After every row comes roughly how far along a hidden order it lies, from 0 to 10.
In the rows, 128 means zero.
[157 125 131 115 109 103 118  65 141 242 132 111 140 113 118  93 140 117
 133 192 156 129  96  88 117 133 106 113 125  86 159 104 173 130 151 157
 126 152  85 143 116 158 136 128  64 128 161 174 128 159  77 156 160 129
 121 149 142 137 100 186 135 116 165 152 107 136 156 134  60 101 144 125
  89 110 119 140  79 150 174 114 156 183 125 127 153 137 153  98 119 176
 146  62 167 107  93] : 9
[143 114 127 117 114 127 137  79 142 215 138 134 123 126 108 102 136 118
 108 157 124 123 120 120 112 126 143 115 131  67 162  98 137  72 132 140
 137 149  16 140 113 160 121 186  63 114 134  85 130 132  89 150 118 108
 110 153 134 136 117 217 136 136 137 142 103 127 153 124 126 115 151 134
 104 122 125 129  80 132 148 112 152 182 141 133 148 138 129 101 129 170
 149  75 151  82 122] : 4
[146 132 134 120 120 112 123 105 128 184 124 114 133 118 125 103 140 128
 134 140 146 130 124 115 124 132 120 115 127 108 134 130 157 124 137 135
 129 142 113 143 120 143 132 143 118 133 156 141 149 143  95 126 151 126
 119 144 135 129 108 164 128 132 145 140 124 132 143 126  96 114 137 126
 103 117 135 138 107 142 145 118 128 148 127 121 132 116 136 105 125 165
 140  86 147 127 110] : 6
[129 139 132 127 135 117 114 121 119 104 130 127 136 133 145 130 135 130
 144 138 146 139 125 123 132 133 129 133 121 147 121 130 121 158 138 127
 124 125 187 125 134 133 137  94 129 125 133 188 129 138 145 123 146 136
 139 126 133 118 114  94 128 113 131 118 132 127 120 136 112 129 112 122
 131 119 132 121 131 144 138 136 127 100 118 115 122 132 132 137 122 116
 119 140 111 150 107] : 7
[ 98 113 124 131 141 161 146 154 142   6 131 155 103 135 116 156 115 122
  97  56 105 115 137 183 140 118 179 134 134 123 130  98  91 100  98 106
 112 116 168 109 143  96 108 151 146 120 104  88 104  97 177 132 102 110
 110 126 106 114 121 126 123 152  91 124 133 115 110 123 178 145 108 131
 166 140 102 118 142  75 115 146 128 122 140 160 132 124 131 153 138  84
 126 173 100 126 179] : 1
[114 101 124 126 120 133 131 134 167  63 151 158 106 125 109 164  91 104
  97 120 106 108 106 130 135 107 171 151 129 113 144  86  72 116 106 156
 123 113  63  86 125 108 127 132   9 102  89 121  60 108 153 134  71 122
 107 129 121 124 164 121 128 110  95 138 107 121 119 125 161 133 125 125
 153 145  93 114  99  89 150 143 157 160 150 165 163 166 142 151 139  83
 121 178 108  75 170] : 3
[146 146 136 112 130 124 125  43 127  96 127 135 130 115 135 113 150 120
 130  98 161 131 143 165 137 136 164 114 118  64 148 114 133 143 137 118
 113 138 255 149 143 131 127 122 137 122 161 163 165 141 120 129 170 131
 120 152 125  82  40 162 123 143 123 145 129 125 126 138  83 118  99 114
 116 107 104 137 112 130 146 137 118 116 110 124 126  97 150 122 132 142
 142  91 136 169 134] : 10
[126 139 133 143 149 155 134 174 106  75  97 120 116 105 139 132 119 142
 134  39 108 125 168 179 153 123 127 131 127 149  86 174 119 166 105  89
 127 117 255 128 147  86 131 102 255 153 146  80 171 116 129  69 139 145
 141 104 106 101 135  76 110 152  88 139 163 135 109 121 152 150 113 122
 144 129 123 138 186  98  93 150  73  72 122 121  99  67 119 148 138  77
 122 154 102 187 183] : 0
[153 138 133 126 124 120 122  82 125 183 121 114 134 110 129 103 145 128
 119 127 152 131 132 128 126 134 115 113 124  99 134 132 161 135 146 142
 129 145 150 149 127 142 132 128 142 136 174 129 159 145  83 122 159 129
 121 146 129 130 101 168 126 136 140 148 129 133 138 130  81 115 128 123
 102 112 125 144 103 145 144 122 121 146 122 123 129 111 138 108 125 168
 140  76 149 143 119] : 7

Next part:
[132 160  93 141 196 107  92 128 146 169 188 154 143 101  90  95 122 149
  54  98 128 135 114 129 118 128 160 131 159 110 142 145 179 121  90 123
  72 154 125 120 174 142 149 121 164 152 135  95 149 133 199 104 118 157
 108 127 137 137 159 160 101 109 162 145 179 138 155 140  75 138 140 110
 147 143 132 138 176  88 143 121 113] : 0
[150 153  84 115 129 139 171 120 129 156 152 107 128  83 128 140 135 152
 126 111 139 134 124 112 114 124  84 179 216 105 159 151 149 146 125 115
 106 110  92 126 160 127 173 116 165 104 148 112 166 154 128 172 146 123
 182 150 127 138 128 160  91 131 157 150 140 122 101 131 105 114 145 136
 161 122 101  95 118 154  52  89 121] : 0
[167 139 114 130  32 125 142 146  83 113  95  98 166 164 128 166 135 155
 165 124 105 117 129 166 119 149 164 106  93 141 143 141 121 131 148 136
 192 117 109 122 114 135 123 107 103 137 148 114 116 177 135 149 151 124
 155 141 123 147 170 100 130 103 149 177 110 104  86 126 157 141 112 127
 140 120 121  83 134 171 123 135 127] : 7
[134 168  76 141 222 115 102 125 153 151 190 149 135  79  92 102 121 149
  41  93 134 141 113 114 124 121 140 143 183 112 148 162 192 107 105 119
  64 146 122 125 178 143 171 119 176 143 132  90 157 136 184 108 118 162
 109 130 139 129 163 164  99 122 160 134 183 140 149 146  63 135 142 117
 145 142 128 140 139  93 131 112 114] : 0
[147 120  90 138 103 143 185 133 140   8  45  98  85 102 157 164 110 110
  53 132 107 130 121  83 190  92 111 170 158 149 138 175 173  92 214 146
 203  87 168 146  84 114 165 140 154  90 114  97 137 167  49 143 158 153
 114 133 138  93 146  84 156 207  83  74 123 116 103 157 151  88 117 180
 113 113 123 141 106 140  99  94 135] : 10
[156 144 122 151 101  88  81 144 116 122 143 140 161 165  99 128 109 133
  53 110 108 107 112 175 124 137 227  82  52 140 120 160 173  95 112 156
 139 159 140 111 114 133 121 114 118 178 142  95 116 167 207  79 131 167
  84 121 135 141 174 101 143  86 148 167 152 112 131 141 127 145 113 100
 136 144 147 130 194  95 202 138 111] : 7
[144 175  71 135 200 120 110 131 138 160 185 146 151  86  92 111 130 162
  58  88 129 144 115 123 113 130 145 143 174 111 157 159 185 117 102 113
  75 144 109 123 182 149 178 114 175 147 140  86 158 144 191 125 123 154
 130 135 137 141 182 167  87 112 180 151 179 135 134 142  68 142 142 115
 153 139 119 122 167 108 115 116 116] : 0
[144 163  90 133 177 110 109 120 151 187 194 137 140  93  95 110 120 144
  67  97 136 126 113 132 110 127 149 147 177 103 142 151 182 124  91 132
  70 150 107 113 177 130 164 115 168 142 149  93 162 125 202 121 125 152
 135 136 134 142 156 198  94 103 169 158 175 130 134 139  73 129 146 105
 159 143 123 120 169 103 123 103 110] : 0
[115 116 121 112 129 159 182 118 139 103  97 107  88  90 157 142 135 118
 163 140 143 140 136  83 143 111  44 179 199 124 136 121 107 142 158 116
 138  95 124 143 122 117 144 139 144  79 121 147 143 115  55 171 139 107
 166 133 126 111 101 135 122 177 106  89 111 131 114 126 132 100 136 162
 124 114 114 124  75 154  58 101 140] : 3
[158 147  89 139  90 142 149 160  81  57  82 105 166 145 133 160 147 177
 150 115 100 143 135 136 138 148 153 113  90 151 158 134 143 114 168 110
 210 102 129 142 115 159 160 115 115 130 127 108 111 168 102 147 147 141
 138 134 130 132 190 103 125 138 144 134 116 113 102 134 142 154 104 151
 122 112 124  88 127 164 115 144 138] : 7
[144 161  78 116 141 145 177 125 122 161 153 111 140  83 123 138 147 167
 160 109 141 146 129 115 109 135  81 170 214 108 167 133 135 150 120  98
 102 118  83 130 171 142 170 112 160 109 148 113 162 146 124 182 143 115
 191 149 126 143 148 170  81 127 170 157 136 128 102 125  94 131 148 137
 159 120 102  85 116 162  46 101 126] : 0
[108 109 155 146 152 114  88 138 140  77 106 153 125 152 126 110 118 104
  81 136 114 128 128 127 157 121 172  91  59 149 103 122 144  98 138 140
 147 143 176 135  91 130 109 147 113 145  98 133  99 106 128  80 111 150
  54 106 135 108 116 105 165 145  92  80 133 137 172 135 143 136 111 131
  92 134 157 174 148  89 204 158 132] : 10
[ 69  91 205 109 185 128  89 100 164 210 181 159 102 125 132  82 128  80
 182 156 168 120 137 125 104 124  83 122 137 108  89  74  69 161  69 124
  45 154 125 120 143 107  69 148 111 124 116 186 111  50 131 110  89  95
 125 113 120 126  37 159 133  95  99 109 119 159 172 103 122 121 147 102
 114 140 138 170 107  95 155 141 128] : 3

New part:
[118 118 161 140 119 184 106 121 125 144 133 125 163 136 120 138 116] : 0
[120 112  99 159 132 121 146 150 122 123 140 137  93  65 112 166 101] : 8
[125 114 172 112 116 195 121 111 132 148 124 128 158 142 114 139 128] : 0
[158 140 131  96 148 124 120 107 114 138 115 121 122 163 141  40 169] : 7
[128 143 115  76 157  82 103 139 122 158 103 130 136 153 162 109 163] : 9
[119 115 106 144 129 126 149 139 123 129 141 139  91  72 119 154 108] : 8
[155 147 153 138 158 132 153 116 137 162 139 114 133 190 134  88 150] : 2
[137 151 166  13 147 100 128  91 137 192 106 146 115 196 191  46 194] : 9
[ 99 112 147  55 127  84 164  84 140 148 126 148 114  93 179  75 168] : 10
[110 142 120  95 147  63 116 143 129 112  92 119 123 114 162 101 142] : 10
[143 119 183  81  61 182 138  68 157 155 119 150  75 163 138 114 121] : 3
[137 150 168  12 150 106 124  91 136 192 107 144 117 200 186  45 189] : 9
[161 151 182  99 153 137 166  88 142 181 138 125 120 212 150  54 167] : 2
[159 149 178 107 155 136 162  88 119 174 129 135 118 202 152  66 173] : 3
[132 118 165  71 129 200 135  73 154 120 122 144 121 166 140 120  98] : 1
[119 119 157  53 126  93 164  82 142 150 135 141 113  74 180  79 158] : 10
[108 126  98 138 128 125 145 145 126 134 141 134  97  47 117 157 112] : 9
[ 92 116 115  85 130  72 147 123 133 124 110 137 127  96 156  86 151] : 10
[128 115 148  97 132 194 126  94 147 103 122 138 133 148 129 145  85] : 1
[127 103  94 174 124 108 135 164 115 102 139 131  99  69  93 182  76] : 8
[131 117 153  87 128 194 131  85 148 107 122 139 133 158 132 134  93] : 1
[151 138 100 117 146 118 114 144 103 117 125 120 129 149 130  80 155] : 6
[155 149 179 101 156 133 163  92 115 162 131 139 115 201 156  65 178] : 3
[122 115 150 100  98 191 120  77 147 127 121 137  87 146 130 147  94] : 2
[127 115 180  94 114 199 131 102 137 147 120 132 156 148 122 126 129] : 0
[164 152 179  16 132 142 151  92 123 159 135 147 102 209 171   5 189] : 5
[119 119 168 128 118 184 109 115 127 153 132 127 159 142 124 128 120] : 0
[155 147 161 131 158 130 155 103 122 165 129 126 127 192 141  84 160] : 3
[124 130 173 119 109 179 113 110 130 160 141 129 156 157 141  96 119] : 0
[151 145 156 126 159 132 152 113 108 149 130 134 124 184 144  91 163] : 3
[142 116 139 152  69 149 121 116 143 115 122 137 100 119 104 164  99] : 4
[157 149 173 113 155 136 162  93 130 174 132 128 122 203 148  67 164] : 3
[125 129 167 119 108 177 113 109 130 159 143 128 157 167 143  95 115] : 0
[128 142 115  73 155  80 104 138 124 157 101 131 132 151 163 112 160] : 9
[146 145 187 104 152 143 162  99 154 175 145 111 126 218 151  78 173] : 1
[115 135 136  74 119 121 157 121 138 150 143 129 105  51 152 104 132] : 9
[140 139 111 159 159 120 132 156  96 110 133 127 137 154 127 131 141] : 4
[119 144 111  96 153  62 107 149 125 118  93 120 129 118 159 118 142] : 9
[122 118 172 127 117 187 113 111 129 152 127 128 157 145 122 131 126] : 0
[125 115 140 105 131 192 120  92 145  98 122 137 125 145 127 150  83] : 1
[163 144 159  50 142 135 137  78 123 156 118 131 110 187 159   3 186] : 7
[129 146 143 130 100 154 142 104 130 143 143 104 159 195 144 127 138] : 0
[140 114 146 142  69 155 123 110 143 120 119 138  97 126 110 162 100] : 4
[117 140 157  47 115 133 168 101 145 173 144 140  88  72 156  78 147] : 9
[143 126 147 129  89 133 128  93 148 121 135 143  96 120 108 141 112] : 5
[131 112 142 106 127 191 128 112 142 103 119 133 155 144 116 159  90] : 1
[ 92 106 107 109 134  73 144 124 128 122 124 136 131  63 157 123 142] : 10
[108 140 110 100 148  61 111 151 127 105  92 112 128 103 156 115 138] : 10
[ 93 112 116  86 130  74 150 116 134 127 116 140 125  86 163  93 153] : 10
[126 141 108  84 157  83  97 140 121 155 102 128 139 149 160 117 156] : 9
[137 116 179  68 115 199 141  92 146 137 118 137 153 160 126 120 122] : 0
[134 103 106 154 111  96 128 163 118 102 142 132 103  79  87 178  65] : 7
[129 122 184  53 116 204 137  46 158 133 126 150  93 180 152 101 110] : 2
[155 139 125  92 146 125 122 115 112 132 120 123 123 163 137  48 165] : 6
[146 120 153 140  72 147 127 102 148 122 124 141  96 127 107 149 108] : 4
[144 144 182 103 153 144 160  96 153 174 144 110 128 211 151  76 171] : 1
[122 110 150 138 118 192 112 130 126 128 120 123 174 124 103 164 112] : 0
[114 110 112 150 121 183  99 111 135  94 119 126 111 121 113 190  69] : 2
[152 126 206  65  58 169 153  55 162 161 125 157  73 170 140  84 141] : 4
[127 144 140 144 116 146 143 111 132 133 143 102 156 191 137 147 148] : 1
[109 135 118  95 122 122 155 135 134 149 143 131 101  45 134 123 124] : 9
[157 146 158 129 160 130 156 112 137 166 138 116 129 192 136  82 152] : 2
[103 129  92 138 124 111 138 166 125 127 142 119 117  19 121 157 107] : 9
[152 144 161 135 158 134 157 117 145 168 144 112 131 194 139  85 157] : 2
